Here is a tiny trained network, its code and every weight. The questions are about switching its units off for an input and a class, where a switched-off unit gives its printed mean instead of its output.

import numpy as np


def w(rows, s, z=0):
    codes = np.array(rows[::2]) - 128.0
    scale = np.full(codes.shape[1], s)
    scale[-1] = z or s
    return codes * scale


def f(y):
    return y / 2 * (1 + np.tanh(0.7978845608 * (y + 0.044715 * y**3)))


def log_softmax(a):
    a = a - a.max(-1, keepdims=True)
    return a - np.log(np.exp(a).sum(-1, keepdims=True))


def net(x, mask):
    res = np.array(x, float).reshape(1, 3) / 4 @ E
    y = f(res @ A[0][:, :-1].T + A[0][:, -1])
    res = res + np.where(mask, y, B[0][:, -1]) @ B[0][:, :-1]
    return log_softmax(res[-1] @ U[:, :-1].T + U[:, -1])


A, B = {}, {}
E = w([
[75,204,148,150,235,171,163,130,7,56],'x0',
[205,65,58,37,110,102,194,132,193,52],'x1',
[216,122,182,80,197,162,216,134,188,206],'x2',
],0.011)
A[0] = w([
[101,121,110,104,108,134,135,138,145,100,33],'N0',
[135,107,152,143,123,112,137,125,116,118,115],'N1',
[86,130,135,148,113,122,110,141,114,156,2],'N2',
[111,107,90,123,110,131,146,131,132,102,73],'N3',
[129,153,181,100,219,165,214,121,89,101,132],'N4',
[120,102,126,115,102,102,141,117,129,92,23],'N5',
[60,191,133,167,165,148,89,121,68,112,228],'N6',
[128,104,55,104,83,98,129,164,126,69,124],'N7',
[137,168,136,132,178,176,207,148,96,122,105],'N8',
[131,125,157,150,142,120,139,98,122,138,56],'N9',
[139,120,158,110,126,95,143,125,141,163,50],'N10',
[163,117,155,124,92,124,150,125,155,250,103],'N11',
[227,91,137,51,135,129,173,120,207,213,181],'N12',
[52,141,162,206,111,112,56,120,85,183,66],'N13',
[116,109,116,151,133,137,151,164,145,142,103],'N14',
[132,89,47,81,105,76,127,113,159,26,130],'N15',
[140,100,117,106,110,119,135,143,190,220,13],'N16',
],0.012,0.0069)
B[0] = w([
[116,125,110,113,115,130,138,117,118,135,132],'N0',
[126,120,138,146,143,122,120,133,128,101,126],'N1',
[125,132,126,173,76,152,149,158,126,116,141],'N2',
[136,134,96,125,111,138,116,148,101,116,139],'N3',
[128,193,148,62,158,94,249,162,70,81,202],'N4',
[124,124,130,125,114,151,153,105,120,97,136],'N5',
[43,164,128,146,150,110,104,125,37,215,225],'N6',
[121,102,53,135,114,123,149,72,121,89,178],'N7',
[143,154,138,124,155,115,225,138,78,104,177],'N8',
[130,119,92,137,127,114,112,122,106,92,129],'N9',
[141,122,148,122,165,116,94,112,135,124,140],'N10',
[150,79,168,160,203,108,92,118,205,190,183],'N11',
[254,121,159,86,116,139,100,192,233,136,254],'N12',
[47,162,187,193,45,179,88,118,110,163,205],'N13',
[151,177,110,141,151,151,110,112,144,129,128],'N14',
[120,86,71,31,102,157,97,74,105,57,206],'N15',
[145,67,119,194,198,117,63,90,169,169,174],'N16',
],0.0098,0.024)
U = w([
[83,69,114,214,68,105,118,80,161,151,94],'0',
[78,186,177,115,227,75,210,155,16,132,114],'1',
[220,154,189,60,147,104,210,200,160,77,137],'2',
[6,166,189,242,74,133,48,122,60,191,150],'3',
[199,52,161,133,140,113,12,134,237,197,143],'4',
[121,65,120,187,118,145,95,61,155,83,14],'5',
[126,64,2,57,87,120,93,75,96,20,255],'6',
],0.0079,0.0038)

Each question gives the input, the list of numbers given to net, and the class t.
The units are the neurons (one row each of A and B). Each row of codes is followed by its name. A weight is (code - 128) times the scale printed after its matrix; where a second scale follows, it is the last column's (A, B and U).
mask holds one flag per neuron, in row order. A switched-off neuron (its flag False) gives its mean, the last column of its row in B, instead of its output. The means were averaged over made-up inputs and are rounded, as every weight is.
A unit's drop is (log p(t) with every unit on - log p(t) with that unit switched off) / (log p(t) with every unit on - log p(t) with every unit switched off).
The circuit of an input: a set's keep is (log p(t) with only the set's units on - log p(t) with every unit switched off) / (log p(t) with every unit on - log p(t) with every unit switched off). Starting from the 12 units with the biggest drops (on a tie, the unit counted first), units are removed one at a time, each time the one whose removal leaves the highest keep (on an exact tie, the one counted first), for as long as the keep stays at least 0.8.
units of the circuit, in order: the units of the circuit, biggest drop first
most important unit: the unit with the biggest drop
top k neurons: the k neurons with the biggest drops, biggest first
drop when u is switched off: that unit's drop, to one decimal
input [1,-2,0], class 3: most important unit -> N4
input [1,-1,-1], class 3: units of the circuit, in order -> [N4, N12]
input [2,2,-2], class 6: units of the circuit, in order -> [N13, N4, N12]
input [3,-2,-1], class 3: top 3 neurons -> [N6, N13, N12]
input [-8,0,-5], class 6: top 3 neurons -> [N15, N7, N12]
input [6,8,0], class 6: top 2 neurons -> [N15, N12]
input [-6,5,-2], class 6: top 3 neurons -> [N15, N7, N13]
input [-1,4,6], class 4: top 3 neurons -> [N16, N11, N12]
input [-2,8,4], class 4: drop when N12 is switched off -> 0.7
input [-2,0,-5], class 6: drop when N11 is switched off -> 0.2
input [-3,1,-2], class 6: drop when N12 is switched off -> 0.2
input [-1,7,3], class 4: drop when N12 is switched off -> 2.4
